Rows, each with the group of its hidden value:
[ -25  170  -52   74  103 -213 -119 -116  190  216 -146  -36  178  201
  105  265  -24   28  122  106 -134  203 -116 -175  -13  -39 -101   68
   15  -53    5 -138   54  -73  111 -125  123  207   32  -48 -184]
Mura
[  85  -81   86  -48   12   -1   75   23  -72   23   53  -60  131  193
  -13   47   83   -9   53  110   60   45   52  -36   82  -40    3 -165
   72   45  -19   98  -28  105  -15  128  -65 -175   70  -28 -141]
Das
[  93  102  144   34   32   52  -30 -122 -163   22  194  -28  184 -142
  178 -173  323  -33    6   87   39 -178  127  129  189  134  252 -129
 -125  -84 -235  343 -110  294  124   38 -415 -120 -169  204  149]
bef
[  94 -121   32  -79  -19  165  206  214  -55   60  102  -95  -19  144
   46 -180  166  -84  -92  100  258 -196  -33 -117   52 -223  178   33
 -121  220    1  146 -118 -153 -111  -85  -89 -155   77   40  -14]
Kuz
[  32   59   83   27  -32 -213  -68  -63 -125  -98  189   14  181  106
 -206  181 -122  -78   13   38   63    0   29  145   36  -45 -167 -139
  109   78  -33   39   23  105    2   44  -90  -64  -54 -108  -13]
bef
[ -78  101 -156  -27  145 -178 -122  -56  258  194  -98   21  200  -13
  123  209 -236  -31   11  148 -252  478  218   42  -52  179  114 -306
  212 -161  -89  -95 -212  146   91  274  336 -142  111  192 -353]
bef
[  89   70  250  -11   48 -196 -137 -193  -14  143 -146 -113  207  570
  -39  313   84  -64  505  406  -21  253 -395 -402  106 -229 -261 -113
   38 -173   46 -220  477 -222  -32  -65   94 -239  249 -415 -236]
noz
[ -43  111  -78   96   36 -163  -51   37  -64 -213  470   63  160 -269
 -157   47 -325 -142 -439 -129   47 -142  326  560  -37   85  142 -167
   -5  297 -112  198 -427  212    9  -16 -148  219 -309  229  148]
bef
[  24   27  195  -34  -27   84  -46   -8  -87  -60  325  -99   58   88
  -21 -133   50 -277   63  353  247 -135 -173    9   83 -319  224 -181
 -187   11 -145   76   72 -307 -161 -144  -49 -416   47  -83  122]
labe
[ -28   31  -14  -15   56  -47  -65  -52  142  147   -6  -36   78   33
   79    2   38  -42  130  126   33  135  -12  -98   39  -85  142 -151
   -2  -94 -104  -41  -54 -146   49   28  170 -237  123   32  -91]
zafa
[  44   46   24  -23   34   66   48   36   23  124   -5  -30   59    1
  200  -51  158  -31  -35  116   31  -30   94  -50   42  -18  206  -52
   -5  -51 -100  145 -125  113    8   56  -58 -136  -11  198  -69]
noz
[ -35   75  110   92  -31 -219 -129 -131   14  -27  -21   49  -21  138
 -155  265  -44   32  168  -64  119  -48  -73  -55  -33 -250 -187  -55
  163  -63   15 -132  155  -88    0  -31  166  -75    4 -156   15]
labe
[ -21  -92  -99  -56  154   76  119  239  185   30  111  -59   29  123
   89   89 -316 -138 -317  181  -25  194  209  114 -112  -97  303 -254
   55  223   56  -16 -371  -42 -188   97  311  -10   72  211 -301]
bef
[  88  151  172   -5 -136 -219 -103 -223 -147  164 -243   27  159  213
  -12  193  346   85  457   78   30   18 -170 -320  122  -34 -372   82
  208 -333  -84   15  408  192  155  114 -175 -308   76 -187  -65]
noz
[ -81  -17 -154    2   58 -180  -69  -18  169  121  -50   58   39  -66
 -102   62 -113   60   61 -152   29  192  143    6  -26   10   20 -201
  165    5  -43  -90 -175  -56  124  150  295 -138  133   43 -118]
labe
[ -72 -258 -312   -1  305   64  155  278  330  121   45   -9  -92  -81
    3 -134 -249  105 -345 -283   51  168  366  140  -78   33  467 -327
  -24  450  102  -29 -669 -161   25   89  442  233  151  279 -206]
labe
[ 114  -65   14  -82   37  173  197  175   -3  202  -90 -103   38  203
  215 -123  267  -20  -28  165  102  -65  -30 -249   62 -101  175   70
  -81   94    5  151  -75   -3  -49  -25 -103  -79  100  110 -153]
noz
[  11  214   24   19 -163 -187  -77 -119  -74  108  -85   60  122  -41
   28  128  184    9  133   -7   48  -89  -14  -88   22  -20 -227  172
  163 -215 -138   87  134  202  129   44 -163 -167  -86   39   28]
Kuz
[  29  -94    9    1  103  118  108  104  128  150  -90  -65  -78  161
  153  -38  149   52   -7   25  123  -52   -1 -194    6 -204  222  -29
  -52   94   38   10 -119 -152  -45  -62  145   -6  102   79 -107]
zafa
[  26  -66 -112  -43  -56  -81  113  101  -42  -38  163    3  162  -40
 -107   51  -97    5 -210 -111   53   20  265  206    3   86  -59  -87
  157  187  -46  159 -285  230   57  182  -77  -31  -56  111 -104]
vobiz
[ 104 -154  -68   71   94    6  200  151 -113  -13  106   22  -10  -55
  -91 -159  185  199 -237 -441  206 -328  250  136   91   77  114   17
  -69  445   62  267 -366  198  132  -35 -273  376 -125  142  123]
noz
[  50  -13   90  -95 -131  -83   30   20 -111  -49  143  -52  181  205
 -133  146  -78 -156   57  244   94   87  -24    7   24 -138 -175 -125
  162  -21  -57   34   86   35  -93  139  -18 -383   77 -126 -150]
vobiz
[ -55  196 -110   44  -34 -154  -63  -36  120  145  -50   32  105  -66
  104  143  -12  -14  -62   -2  -38   25   54  -11  -57  -18  -47  136
   85  -75  -91   11  -88   76   96  -38   33   66  -88  147  -60]
Mura
[  43  103  135   -4  147 -188 -171 -274  166  274 -309  -98  294  455
  201  403   80   65  467  389 -306  535 -153 -357   88   45 -148 -226
  174 -369  -16 -198  290   76  107  170  206 -165  228 -172 -447]
vobiz
[ 124 -200   63  -84   24  142  227  211 -119  -31  165  -99   58  213
  -39 -104   71  -60 -140   90  192 -106   72    4   71 -123  132 -129
  -39  290   42  181 -167   17 -123   45 -122 -104   69   13 -102]
Das
[  81    0   -8  -29   38   45   94   39  -45  136  -38  -19  118    1
  158  -74  231   54  -41    4    4  -27  159  -33   87  117  128  -45
   32    2  -82  224 -159  278   92  126 -187  -38  -24  197  -92]
bef
[  45   42   39  -38   80 -135  -76 -102   54  194 -111  -52  202  221
   43  107   79   -9  276  199  -67  266  -81 -205   95   26  -39 -172
   61 -125  -51  -57  105  -11   89   99   69 -210  184  -96 -215]
noz
[  97 -180  -10  -53  114   57  139   88  -39   53   96  -68  136   91
    2 -119  111   55  -42  -23   61   54  180   37  129  100  176 -250
  -14  198  -20  179 -250  128   63  155  -95  -62   87   70 -127]
Das
[ -61  -47 -136  110  282 -166  -78  -18  233   17  141   21   79  -79
  -45   89 -274   82 -153 -203  -69  185  280  255   -6  107  274 -359
   -6  248    4  -62 -440  -32  116   46  272  264   -9  145  -83]
Kuz
[   1  113   46  122   58 -208 -121 -157  -54  -64  125   82  130 -128
  -52  146  -17   77  -42 -181  -28  -59  231  252   48  126    4 -170
  114   -1 -101  123 -151  315  147  100 -120  112 -193  121   75]
bef
[ 114  151  347   13 -225  -27  -51 -141 -349 -131  209   -5   80   59
  -45    6  312 -148  178  196  264 -386 -144   -4  134 -238 -123   51
    5 -182 -184  231  307  129  -65  -49 -420 -413 -155  -97  252]
noz
[ -59   -3 -337  -35  103 -186   35  122  211  198  -71   52  147 -115
  -25   54 -211   60 -177 -183 -106  290  298   88  -61  226   43 -116
  171  159  -12   -6 -407  135  168  200  216  101   83  217 -258]
noz
[ -11  272  145   23 -190 -169 -152 -193  -19  129 -149   13   87  143
   89  259  182  -74  292  236   43  -37 -232 -260   -9 -244 -276  206
  153 -385 -125  -59  380   -1   15  -56  -21 -299  -19  -99  -22]
zafa
[ -96    3 -111   12   57   20   29  150  224   13  116    3  -76  -60
   62   71 -258 -109 -272   35   80   24  168  127 -144 -213  263 -113
   50  121  -17  -50 -323 -157 -130  -13  345  -41  -11  220  -98]
zafa
[  74 -142   70  -75    0  146  183  190  -53  -85  235 -100   56  168
   10   -8  -67 -132 -217  187  148  -61  114  101    5 -178  172 -159
    0  217    3  142 -203    4 -190   58  -15 -159   10   73 -123]
vobiz
[-105  284    1   80   -3 -353 -255 -186  187   71  -56   39  166  139
  -15  482 -307 -105  117  199 -157  278  -77  -15 -122 -129 -224  -35
  216 -215  -42 -253  138  -48    3  -14  306  -33  -19  -71 -188]
Kuz
[   3   -1  -15    9   20 -103  -16   -8   -5    4   80   48   59  -82
  -57   21  -20   15  -24  -98   71   -1  192  118   27   26   69 -187
  118   29  -80   81 -174  129   64  152   28 -146  -10  107  -14]
noz
[ -14   22   82   41  -77 -132  -36   11  -84 -178  269   46   -4  -38
 -213   97 -160 -105  -94  -58  221 -183   87  219  -28 -214  -23 -126
   90  119  -53   34  -84  -40  -84   -1   31 -168  -94  -18  124]
Kuz
[ -16   89   31  -23  -34  -18  -16  -13  131  217 -243  -26  -19  203
  165  162  124  -11  167  185   28   84 -121 -324  -55 -234  -39   77
  130 -211  -13  -97  151  -92  -40    7  211 -213  127   10 -195]
labe
[   0 -174 -182  -57  159   71  181  278  133   25  134  -23   18  -13
    6  -58 -235  -34 -367  -62   39  108  335  190  -60   34  321 -262
   46  351   48   88 -518   49  -75  152  201   63   56  260 -216]
bef
[ 124  -38  186  -10  -11  170  165  123 -133   -8   58  -71  -31  202
  141  -15  221  -48  -98  143  174 -268    1  -82   40 -221  142   38
  -42   96   12  197  -14   94 -155  -55 -189  -45  -70   89  -14]
bef

New part:
[  -3  320  173   87    0   45  -10 -102 -109   -6  -94  256    4 -178
  139 -147 -319 -120  -80  123 -252  166  -19 -101  125    0 -219   50
  -18 -164 -223 -314  261  -35   -1  -23   -2   15   50  -57   -9]
(85)
[  58   48  172  -46 -286  -95   23  105  -70   11   -4  112 -103   12
   73  -41    1  -14    2  187   31   98 -177  -46  192   -2   67  120
   57   44  -42  -61 -140 -136 -106   61  -71  -22  -96   34  -93]
(93)
[  82  233  351   -5  357   69  135 -238 -377  -50  -76  185   86 -125
  166 -126 -225  120  -37  -54 -207   -5  104  -33  110  -39 -199  -49
  -69  145 -249 -271  159   85  162  123   56    2  206   95 -109]
(84)
[   9   30 -134  -60   38 -124  -30  -46 -127 -248   -2   46  -24  -60
  163   21  139  186   93  297 -197 -161   55   69 -254  109   50 -167
  132  -13   90  121  -12  -18  161  -42 -218  -74 -119 -164  228]
(84)
[-251 -163  324 -381 -104  -39  165   91  150  -51  209 -170  219  359
 -217  282  239 -145  136   96  492  106 -216 -255  265 -157  344   52
 -203  179  -47  273 -156 -105  203  -65  111  362 -328  356 -473]
(93)
[ 145   75  123   85 -219 -133  -73   39  -79   55  -54  166 -153  -89
  105 -189 -108  -98  -37   55  -65  152 -148  -66  197    6  -74   22
   77   71  -75 -193  -75  -50 -256   93 -120 -140   41    9  -37]
(83)
[-194 -131  409 -367 -147 -101  203   15   29    8   36 -150  247  337
 -240  246  101  -65   41  -16  428  154 -143 -260  144 -112  227  -30
 -145  182   37  122  -99  -14  168  182  121  382 -159  385 -519]
(88)
[ -11  186   36  213 -104  -66 -133   42   90    9  -49   94    0 -324
  116 -436 -146 -314   83 -153 -132  180 -158 -328  105 -206 -162  -69
 -186  143 -101 -294  207  -68 -358  -58   57 -225  148   22  -45]
(83)
[-105   84 -158  -56 -106 -102 -205  -34  -35 -174  154   79   74  -45
  120 -149  124 -134   97  138    9   98 -102   66  -34  -93  108 -275
   29 -166 -124   23  116    9  -25 -269    1  -48 -178 -168  258]
(85)
[  20  -23 -219  186   23 -120 -280   69  246 -132   73   57 -184 -160
  168 -213   31 -282  135  142   -9   92  -90 -206  158   41    0  -59
  -51  130  -27   -5   15  -69 -244 -200 -394 -281 -171  -76  120]
(83)
[  54   18 -276  297  -13 -128 -341   75  338  -59  143   76 -194 -264
  108 -370   31 -473  156   -7 -134  117 -200 -289  196  -87  -97 -117
  -87  134  -80  -43   43  -73 -431 -332 -238 -354  -59 -108  145]
(93)
[ -63  125   45   99  -61    2  -90   57  146  -56   -3  104  -90 -119
   51 -120  -75 -213   54  148  -46  128 -126 -263  253   -8  -29  141
 -113   57    1 -100   59 -148  -72  -82 -165  -57 -120  -52  -65]
(93)
[ -25  227  256  -82 -237  -52   58  -51 -267  -19 -200  185   68  -49
  131  -72 -242   99 -111  140  -43  198    1    6    9   29  -33   15
   47 -137  -80 -311  157  -16   32  235    3   82   24   12  -66]
(72)
[ 115 -104   35 -135 -273 -269  -58  -14  -30   68  185   38   50  131
  -55  -48  110 -203    5  -31   33  118 -225   58  -28 -125   42 -346
  178  -56 -237   71 -130   97 -262 -128  140   25   -7  154  -38]
(81)
[ 153  -11  -46  -78 -473 -304 -103   17 -179   27   29  117  -35   24
   48 -135   76  -16  -46   77  -93  112 -187  184 -150  -31   39 -312
  297 -163  -66  -45 -126   53 -283   26   58  -71   26  -65  166]
(72)
[  44   39  -29 -138  288  -57  197 -150 -258 -293   -2    0   20  -25
   53  213  235  416  113  329 -440 -445  130   71 -409  146  -33 -141
  167   83  227  296  -98  -21  475   16 -119   62  -16 -194  173]
(84)
[ 104    4   21 -108  340  -21  102 -107 -110 -163  273   77  -11   33
  115  150  180   53  127  269 -267 -278  -22   97  -61    6  -44 -128
  113   33 -279  289 -105   -3  233 -340  -31   11 -109   21   85]
(85)
[ -74   56 -165  108 -210 -189 -197   38  360   30  134   10   97 -161
  -73 -263  -33 -563  101 -108 -122  203 -246 -337  -87 -234 -140 -319
  -81  -91 -175  -42  220    6 -402 -326  140  -73   20   72  -24]
(85)
[-249  -41   68 -200 -101 -125    7   28   38 -159   67 -174  296   20
  -53 -100  214  -97  197 -101  245   65 -114 -248 -138 -253  205 -273
 -220  178   67   80  103   -8   23  -27  180   88  -79  156 -148]
(88)
[ 106   49 -294  289   -6 -204 -325    0  306   -2  153   96  -65 -312
  149 -437  -91 -555  117 -117 -250  150 -164 -242  -46 -163 -228 -360
  -29   10 -324 -127  208   64 -558 -397  -74 -361   89   30  153]
(81)
[ 218  -69   62   29 -300 -231  -92   77  -36   80   38  124 -203   30
   53 -104   22 -113  -28   90   -7  117 -210   10  182   35   -2  -50
  190   75  -77  -39 -247  -29 -324   47 -158 -141  -21   49  -29]
(83)
[ -60  -81  -16  -71 -233 -245  -82   24  117  -23   34  -87  127   10
 -109 -136  114 -222   89 -121   86  127 -172 -228 -122 -159   48 -318
  -35  101   70   30   13   42 -221    8   76    3   16  117 -106]
(78)
[  10   46  147  -68   -8  -89   76    7 -134  -90    9   12   73  -82
  115 -113   57   43  104   28  -33  -36  -67 -103  -57 -111   19  -94
  -58  182  -79  -27    2  -36  -20   28   49  -57   35  120  -85]
(88)
[ -69  109  225 -144  -12  -38   94  -68 -244 -122 -101   57  108    5
   92   -5  -31  166   12  108   31   35   28  -39  -20   -4   58  -38
  -32   67   18 -103   63  -11  177  182  -20   85  -24   41  -85]
(78)
[   9   59   43 -137  143  -56  118  -85 -161 -173  105   40   91  -14
  104   80  119  129   99  214 -216 -191    8   45 -205  -15    3 -159
   69    0 -127  148    7   -6  213 -143   30   48  -54    6   62]
(81)
[ -57 -178  241 -312  -39 -127  182    2  -26  -47  182 -135  131  289
 -211  235  309   20  115   49  194  -82 -176 -111   65  -99  206 -103
  -12  219   57  319 -275  -31  180    3  119  254 -137  215 -293]
(83)
[-331  -57  444 -460 -125  -56  275  -11   15  -62  -40 -171  410  338
 -200  321   10   -3   37   52  461  179  -37 -286  -25 -111  253  -48
 -212   67   -5   75   99   -5  322  208  167  499 -202  447 -562]
(84)
[ 136  115   33  -16 -418 -196  -74   30 -143   57   17  204  -65  -43
  104 -140  -71  -88  -76  145 -157  154 -189  129  -22  -29  -52 -144
  239 -227 -195 -139  -28  -13 -258  -40   59  -56    8  -55  118]
(85)
[ 124   10  -23   34   58 -132    2  -33  108  -17  122   88  -53  -53
   48    4  -30 -195   47  146 -267  -52  -91 -108  -69    8 -155 -138
   99  -10 -229   82   -4    4 -110 -218  -79  -51  -11   96  -26]
(81)
[   9  112  -74  103 -201  -69 -247  -11  -16  -64   -7  186 -192  -51
   26 -159    6 -123  -26  166  -52  178 -146  -19  307   80   33   26
   83  -76  142 -115  -60  -82  -87  -21 -235  -88 -138 -322  191]
(93)
[  91  224   76   58 -437  -82  -22  110 -246  -38 -145  228 -178 -179
  187 -186  -49  154  -44  276 -221   57 -148   81   58   47   -3  156
  158  -98  103 -208  -74 -193 -110  144  -68 -133  -12 -259  172]
(93)
[  67  127  113  -89 -176 -114   45  -96 -197  -15  -45  163   -3   35
   -7   46  -65   66  -88  181 -220   39  -63   80  -63   68  -72 -102
  206 -177  -19  -60  -11   12   66   70   15  115    8  -97   47]
(81)
[ -37  200  126   16  -23  -22  -64  -77 -185 -111 -170  170    5 -116
  208 -139 -215   49  -45  142  -27  169   65  -44   72   69  -34   -1
  -24  -35  -56 -288  191   -4   38  151 -189  -47  -29  -51   28]
(84)
[ -72 -115  158 -294  227  -88  191 -108 -100 -181  122 -112  189  198
  -58  254  222  141  126  130   56 -180   27  -60 -157  -15  131 -198
  -10  169  -15  287  -90   48  338  -22    3  209 -120  194 -174]
(84)
[  -9  -93  136 -134 -219 -201   -2   27   18    9   23  -36   60  117
  -82   -9   76 -116   33  -16  166  132 -157 -143   42  -69   88 -157
   12  116   13   28  -98   13 -123   89   -2   66  -48  176 -194]
(88)
[-175   27   55 -171  -79 -130   57  -48   45 -100   50  -92  277   13
 -100  -18   93 -120  108  -39   -4   30  -89 -209 -240 -182   45 -298
  -97    3   -6   66  154   30   51  -69  212  162  -10  123 -120]
(72)
[  62   35   94 -224  308  -38  333 -118 -401 -302   35  -33   89  -28
  111  214  317  553  164  306 -418 -548  116  129 -463   54   16 -123
  136  180  145  333 -155  -47  523   29   35   64   29  -90  116]
(78)
[-135  -63  -32  -89   70 -146 -105  -87  120 -123   77  -85  167   46
  -73  -55   93 -210  111  -76  121  101  -47 -223  -54  -98   61 -322
 -109  105   11   61  105   91  -12  -77  -36   54  -71  100  -82]
(84)
[ 243   93  -83  -18 -261 -198   84   72 -269 -109   -5  178 -150 -157
  286  -32   80  276   25  409 -462 -236  -62  254 -371   95  -56  -85
  355 -140 -101   64 -140  -95  -63  -55  -72 -185    9 -145  292]
(81)
[ -38  219  418 -125  185   93  241 -133 -206  -49 -153  160   89   22
  104  161 -303  133  -86  222  -91   50  114 -119  104  104 -113  181
  -58   -5 -183 -194  165  -29  319  181  -81  215  -19  180 -281]
(72)
[ 102  -99  118 -214  135 -131  248  -75 -187 -154   43  -39   -9  143
  -57  301  251  319   74  272 -232 -349   13   34 -243  126   23  -85
  193  162  171  342 -274  -22  341   88  -96  135  -46   18  -58]
(78)
[ -24   -6   80 -179 -422 -217   27   64    1   17   31   26  101   98
  -39   31   33 -102   -7  130   41  138 -187  -26 -131  -73   81 -177
  124 -152  -95   22  -21  -19 -129  -12  111  124  -87  119  -89]
(81)

New part:
[ 109  -91  233  -92 -202  -75  -70  106  -44   57  207   15  -33  197
 -229 -474  219 -164 -374  -71    7   26 -102  395 -397  177  179 -240
  305   93   24 -197 -117 -128 -230 -110 -370 -400  323  208 -269]
gine
[ 159   61 -118  229   40  153  -12  -99   48  -51   62   26  -37 -138
  130  -26  198   84  142  -45   82  -31 -288  149 -162   45  131    3
  110 -104 -188 -176   53 -263  184  162  178 -286   54  -42   82]
vina
[-144  338   33   99   -1 -234   88  343 -538  188  381  141   70  405
 -181  103  -59 -156 -291 -115   18 -294 -239  -88 -422 -190   19  314
   71 -143  -61  -90  -44  113   -8 -176 -131 -115  366 -161 -276]
Tobim
[ 309 -138   53 -130    6  -44  -74  -18  139  -15   24   19   27  -35
  -99 -196  129 -119   85  -63   16  -63   21   72 -163  -74  155  -22
  149   70  -11 -111 -193  -80  -33  153  -86 -157   52   11 -146]
mitu
[ 136 -119  -54 -134  105 -123  -23  258 -128  -74  286  226  138  377
 -175   -1    6  -29   -1   67  -34 -141   54   -5 -309 -249  190  163
  247  199  -45  -47    3  130   37 -161 -172   78   -9  110 -221]
Sosoz
[-126   16   -2  -60   79  128  -70 -153  -73   26 -123  -51  115 -190
 -109  171  -78  192   84  -40  166   18  -43    1  255 -140  -49  -12
  -81  145   30  -48 -151   22  197   11  231  185  -57 -113  112]
lopa
[   4  -95   66 -286  -97 -116  -13  205  -57   22  228   -3   66  261
 -271 -115    5  -58 -239   -6  -45  -94    2    8 -214 -104  139  -87
  183  152  -56  -41  -57  112  -72 -140 -347 -144  210   91 -301]
Tobim
[-105  378 -105   98  303 -430  -78  442 -470   34  394  194  107  429
 -296   76   79 -217 -133 -156  149 -317 -124 -349 -265 -265  160  625
   57 -116   89  -36 -178  253   76   28  -98  -31  283 -135 -109]
Tafor
[ 103    5  -87  -70   -7   73  -43 -162   65  -22  -53  -95  -10 -339
   80  101   18  105  138 -196   28    3 -115  -85  139  -69  -74   23
  -85 -101 -115  -76 -109 -131  100  205  226 -117   70 -194  -26]
Tafor
[-272   16 -163  -10 -214  145 -185    5  -13  271   79 -544  -62 -460
  247  -98   19  -43  184 -161  143 -106   32   31  165  201 -132 -362
 -162   88  102    6 -142  -31  -32  256 -190 -155  -37 -184  -14]
gine
[ -48 -111 -433   38   53  101 -300   61   66  174  133 -475  -21 -549
  553  101  -44 -110  690 -222   89 -205  297 -265  248  -15 -253  -57
 -235  100  238   95 -267   92   -8  445   -7  104 -463 -310   46]
Tafor
[  94   94   66    5 -125   29  -32  -84   60   53   -6 -165  -89 -174
  -23 -136  139  -31  -49 -138    9   -8 -232  160  -84  113   73 -112
   11 -140 -116 -138 -124 -205   38  184   32 -388  245 -100  -54]
vina
[ -70  -59   13   30  -10   54 -223    1 -139  108   10 -150   34 -158
   90  -73  -20    1  251  -61   63   21  140  319   73   40  -69  -75
  -43  226  235  -41 -238   -5   20   37  115  201 -235  -56   57]
Sosoz
[ 232 -148   -5 -212 -128    5  -22  -37   97  -40   29  -41   -7 -138
    5  -71   33   48  125  -68 -112    1  -10  153  -95  -49   94  -74
   68   50 -173  -67    3 -144   33   90   22  -87   67  -37 -208]
Sosoz
[  89 -149   84 -128 -283  108  -25  -61   79   49  137 -125  -76 -117
   25 -269  125   -7 -246 -153  -50   67 -137  242 -194  174  -19 -363
  164   -8 -110 -162  -37 -199 -188  -26 -222 -439  250   68 -255]
gine
[-114  -21  -87  175    6  309  -12 -200 -154 -109   26  106   28 -149
  163  231  -36  411   34  -45   30  187 -247  296   92    6 -142  -64
   29   35 -140 -145  134 -196  219 -196  438   56  -97   -9  141]
Tobim
[  95  186  137  162  -97  122   68 -165  -61  139  -85  -48  -26 -128
  -44  -40   85  -16  -35  -59   84  -73 -331  233 -167   22   73  -73
   20 -141 -145 -193 -106 -253  125  117  161 -277  225 -156    3]
vina
[ -86   72   85  -62  -27  112  -22 -211 -136   64 -148  -53   54 -241
  -51  197 -135  184    7 -145   54   62 -112   81  221 -109 -173   -4
 -144    0  -13  -78 -181  -62  125  -16  349  111   47 -205   25]
lopa
[ 223  -27  -39 -157  -55  -36  -27  -73   90  -18  -55  -67    4 -252
  -40  -50   80   27  206  -86   -2  -59  -56   55  -12  -75  161   37
   -1   -3 -182  -63  -19 -161  132  251  104  -56  117 -124 -117]
lopa
[  -4  129   67   18  -63   36  -70 -153  -26   20  -49 -128  -72 -241
  -19  -30   79   64  -86 -221   35   77 -228  118   82   88  -71  -30
  -73 -165  -43 -135 -187 -174   44  130  211 -283  218 -147   19]
mitu
[  -5  103   56  116  107   55  -94 -150 -137  -10  -93   63   52 -149
  -90   25   65  121   58 -100  160   59 -148  185   92  -34   12  113
  -14   22   41 -138 -161 -120  165   56  332   62   28  -85  145]
Tafor
[-329   74    7   18  -73  139 -136 -105 -171   -7    3 -161  -18 -199
  -18   68  -12  290 -107 -125   74  195 -163  272  255  148 -127 -143
  -91   64   26  -74  -45  -77  128 -101  241  -21   58  -30  134]
Tobim
[  -2  -15  -62  -50  -35  235   44 -264  -65   17 -108  -24   53 -331
  153  359 -191  281  133 -153  -19   43 -128  -39  216 -183 -265  -19
 -150  -53 -146  -67  -55 -105  158  -10  423  108  -53 -258  -11]
lopa
[-259   11  -14   78   66  148 -223  -88 -105   37   22 -175   10 -162
   56   56  -19  123   -9 -157  137  121  -17  105  262   78 -229 -116
  -84   99  257  -70 -313   51   18  -40  161  -19 -138  -53  187]
mitu
[   4  188  137   59  -21   12  -44 -192 -178   91 -139  -29    1 -251
  -62   56  -11   57    2 -208   80   31 -187  160   96  -28  -99  103
 -127 -122    7 -133 -230 -157   94  105  369  -16  162 -236   32]
Tafor
[-274   85  -97  118  -91  248  -47 -178  -80  -71   49 -110  -55 -275
   53   55  112  364 -180 -136  134  193 -358  189  174  197  -64 -195
   -4  -57 -174 -144  144 -220  174  -50  220 -255  189    4  145]
gine
[ 204  -11   50 -205 -116 -130  -68   -2   97  -28  -38 -103  -28 -170
 -175 -237  171  -25   96  -62  -12  -16  -64  210  -76   43  297  -11
   53   32 -170  -72   -9 -185  100  245  -20 -148  236  -25 -143]
Sosoz
[  31 -131  184 -222 -280  -64 -117   52   23   -1  176 -133 -104   18
 -131 -385  151  -52 -354 -178 -111  147  -70  357 -178  241   33 -297
  171   29    2 -137 -120 -126 -245  -83 -267 -426  312  147 -272]
gine
[-219  -61 -477  268  -67  119 -406  153  -30   41  353 -485 -182 -499
  652 -185  225   20  488 -249   63   27   92  198  102  415 -146 -184
  -84   48  186    1    4 -131  -35  334  -38 -195 -314  -53  140]
gine
[ -73  -70  -49   15   68  160 -129  -97 -100   93  -55  -83  109 -197
   89  138 -110   99  263  -37  120  -28   95   82  166 -124 -133  -45
  -73  210  149  -36 -209   41  108   16  194  269 -267 -125   85]
lopa
[-177  -33 -106   54   46  163 -207  -49  -32  143   26 -279   31 -247
  171   64  -53    5  200 -122  149  -43   88  -28  210    6 -211 -156
 -110  137  248  -23 -326   85    7  104   35   25 -243 -139  119]
mitu
[-235   57 -249  142   30   53 -326  114   13  124  152 -466  -79 -311
  250 -131  147  -86  309 -141  176  -77   60   21  168  225  -35 -149
 -113   87  246    8 -239   33   38  321 -110 -175 -186 -100  181]
vina
[-249   51  -59   50  111  126 -181 -165 -133 -120   -8  -40    1 -223
   24  180  -12  315  -65 -226  100  237 -133   65  370   43 -241   39
 -113   -9  104  -83 -171  -22  119  -70  405   12  -32  -65  212]
Tafor
[-125 -138 -211   13  164  289  -90 -158  -22  -72  -18    6  137 -206
  131  327 -122  327  245  -11  140   50   16  -82  296 -191 -167  -34
  -41  211   19  -28  -44   51  227  -66  295  273 -321  -65  173]
lopa
[ 125 -131  -15 -287   -8 -120 -165   54  214  -91   82 -149  -22  -66
 -183 -224  166  -65  -50 -130   11   14   39  -70   33   25  156  -80
   89   65    9  -41 -200   19  -53  181 -218 -291  155   57 -126]
mitu
[  20   -5  -50  146   33  -16 -281   38 -167  156   43 -183   -4 -250
  235 -122   34 -134  421 -148   78  -56  182  280   15   64  -96   45
  -86  141  310  -46 -316  -38  -26  206  149  181 -288 -149   63]
lopa
[-218   94   38 -217  -81 -216  -61  286 -233   20  326  -54   11  278
 -289  -69   14  -32 -407 -139  -30  -52 -100  -58 -131  -15   44   30
   87   10  -10  -29  -77  158  -85 -168 -293 -238  362   37 -253]
Tobim
[ -41  -31  -33  138  -19   72 -216   19 -176  122   54 -140    9 -175
  200  -84    9  -14  327  -63   52   -8  106  380  -15   76  -63  -47
  -31  186  207  -62 -179  -71   33   67  147  178 -262  -74   63]
Sosoz
[ -76  -45 -517  228   64 -115 -594  240  -24   49  348 -567 -223 -607
  762 -224  218 -203  770 -426    0  -22  342   61  201  372 -247   86
 -235  -18  444   78 -306  -26 -149  584   53  -88 -475 -208  138]
Tafor
[-379   -9  -93   27 -136  247 -155  -95  -88   82   72 -313  -33 -299
  136   35  -12  226  -74 -143  123  124 -105  151  257  194 -213 -335
  -86   99   69  -59  -65  -41   31  -50   36 -120  -19  -36   99]
gine
[-101  111   47  199   62  277   43 -196  -90   71  -80   28   82  -50
  -65  153   -5  173  -52   34  205  -18 -286  118   19  -78  -17 -103
   35   33  -59 -168  -92 -102  221  -71  217  -70   16  -71  172]
vina
